Each row has a class, written after it.
+0.10, -0.28, -0.02, -0.05, -0.18, -0.07, +0.13, +0.08, -0.17, +0.04, +0.08, +0.14, +0.08, +0.12, +0.18, -0.28, +0.01, -0.13, -0.05, +0.27, -0.01, +0.00, +0.04, -0.33, -0.26, +0.03, +0.02, -0.35, -0.02, -0.10 : zafil
+0.32, -0.55, -1.32, -1.12, -0.82, +0.84, -1.10, +0.10, -0.75, +1.22, +0.52, -0.38, +1.25, +1.30, -0.16, +0.95, -1.15, +0.01, -0.24, +0.09, +0.34, +0.03, +0.44, +0.14, -1.45, +0.97, -1.42, -2.21, +0.28, -0.04 : zafil
+0.62, -0.35, -0.51, -0.19, -0.88, +0.79, -0.88, +0.62, -0.70, +1.00, -0.36, +0.16, -0.26, +0.20, +1.38, +0.68, -0.78, +0.56, -0.19, -0.92, +0.44, -0.27, +1.56, +0.08, -1.29, +1.86, -0.35, -2.03, +0.40, +0.00 : Vut
-0.16, -0.21, -0.71, -0.05, -0.12, +0.19, -0.59, -0.40, -0.45, +0.87, +0.07, -0.37, +0.98, +0.72, -0.48, +0.25, +0.10, +0.19, +0.02, -0.39, +0.20, -0.28, -0.21, +0.06, -0.02, +0.31, -0.06, -0.51, +0.08, +0.09 : Lomel
+0.08, -0.21, -0.70, -0.53, -1.16, +0.41, +0.20, -0.25, -0.18, -0.13, +0.90, -0.33, +0.98, +0.64, -0.43, -0.35, -1.11, -0.05, -0.24, +1.44, +0.30, +0.73, -0.08, -0.14, -0.86, -0.40, -1.31, -1.34, +0.00, -0.24 : zafil
+0.50, -0.13, -0.81, -0.34, -0.77, +0.60, -0.70, +0.09, -0.50, +0.72, +0.31, -0.10, +0.56, +0.67, +0.31, +0.09, -0.92, -0.12, -0.07, -0.07, +0.11, +0.22, -0.12, +0.04, -1.01, +0.64, -0.46, -1.29, +0.35, -0.03 : zafil
+0.45, -0.25, +0.29, -0.38, -0.59, +0.68, -0.03, +0.39, -0.10, +0.20, -0.26, +0.16, -1.15, -0.41, +1.01, +0.15, -0.63, +0.17, -0.17, -0.35, -0.09, +0.04, +0.58, +0.77, -1.04, +0.53, -0.32, -1.51, +0.05, -0.15 : Vut
+0.47, +0.01, -1.19, -0.75, +0.02, +0.43, -1.54, +0.21, -0.43, +1.07, +0.07, -0.17, +1.35, +1.35, -0.16, +0.68, -0.44, -0.11, +0.36, -1.37, -0.31, -0.31, +0.41, +0.39, +0.00, +1.05, +0.00, -0.59, +0.67, +0.23 : Lomel
+0.35, -0.33, -0.18, -0.21, -0.69, +0.54, -0.32, +0.51, -0.45, +0.56, -0.08, +0.18, -0.06, -0.08, +0.67, +0.10, -0.77, +0.07, +0.12, -0.85, +0.53, -0.17, +0.92, +0.28, -0.95, +1.00, -0.29, -1.30, +0.14, +0.04 : Vut
+0.21, -0.31, -0.44, -0.15, -0.12, +0.21, -0.72, +0.05, -0.45, +0.80, -0.13, -0.19, +0.67, +0.57, +0.09, +0.25, -0.32, +0.52, +0.16, -0.47, -0.18, -0.24, +0.19, +0.24, +0.58, +1.23, +0.30, -0.61, +0.18, +0.13 : Lomel
+0.54, -0.20, -0.06, +0.02, -0.59, +0.39, +0.03, +0.04, -0.17, +0.12, +0.05, +0.03, -0.25, -0.13, +0.55, -0.05, -0.44, +0.16, -0.04, -0.16, +0.22, +0.18, +0.67, +0.13, -0.56, +0.67, -0.41, -1.25, +0.27, -0.17 : Vut
+0.35, -0.09, -0.86, -0.67, -0.67, +0.41, -0.73, +0.06, -0.41, +0.55, -0.20, -0.39, +0.83, +0.69, -0.38, +0.06, -0.12, +0.02, -0.12, -0.12, +0.09, +0.19, +0.26, -0.10, -0.86, +0.35, -0.50, -1.07, +0.04, -0.08 : zafil
+0.56, -0.08, +1.24, +0.01, -0.32, +0.06, +0.62, +0.43, -0.10, -0.27, -0.39, +0.47, -1.37, -1.08, +0.59, -0.19, -0.40, +0.31, -0.49, -0.29, +0.47, -0.05, +0.99, +0.13, -0.60, +0.78, -0.55, -1.15, +0.13, -0.11 : Vut
+0.61, -0.24, +0.01, -0.18, -0.87, +0.25, -0.10, +0.14, -0.42, +0.34, +0.14, -0.24, -0.36, +0.04, +0.44, +0.24, -0.75, +0.06, -0.40, +0.64, +0.18, -0.02, +0.82, +0.04, -0.90, +0.47, -1.00, -1.54, -0.14, -0.13 : Vut
+0.33, -0.06, -0.78, -0.60, -0.23, +0.09, -1.21, +0.26, -0.01, +0.47, +0.08, +0.04, +0.85, +0.91, -0.27, +0.67, -0.37, -0.08, +0.03, -0.56, -0.75, -0.20, -0.05, +0.02, -0.32, +0.50, -0.05, +0.25, +0.28, -0.44 : Lomel
+0.65, -0.34, -0.33, -0.93, -0.75, +0.98, -0.40, +0.23, -0.48, +0.67, +0.37, -0.42, +0.12, +0.38, +0.48, -0.21, -1.13, +0.26, -0.57, +0.69, +0.60, +0.23, +0.82, -0.03, -1.61, +0.79, -1.22, -2.78, -0.19, -0.28 : zafil
+0.26, +0.05, +0.52, +0.42, +0.27, +0.42, -0.62, +0.53, -0.17, +0.54, -1.04, +0.49, -0.89, -1.18, +1.89, +0.79, +0.08, -0.05, +0.05, -2.08, -0.04, -0.82, +1.11, +0.51, +0.02, +1.59, +0.97, -0.43, +0.64, +0.07 : Vut
+1.39, -0.72, -1.70, -0.82, -1.68, +1.46, -2.29, +0.65, -1.43, +2.16, +0.23, -0.23, +1.51, +1.58, +1.01, +1.01, -1.66, +0.02, -0.16, -1.33, -0.41, -0.48, +1.38, +0.46, -2.32, +2.87, -1.02, -3.50, +0.49, +0.05 : Lomel
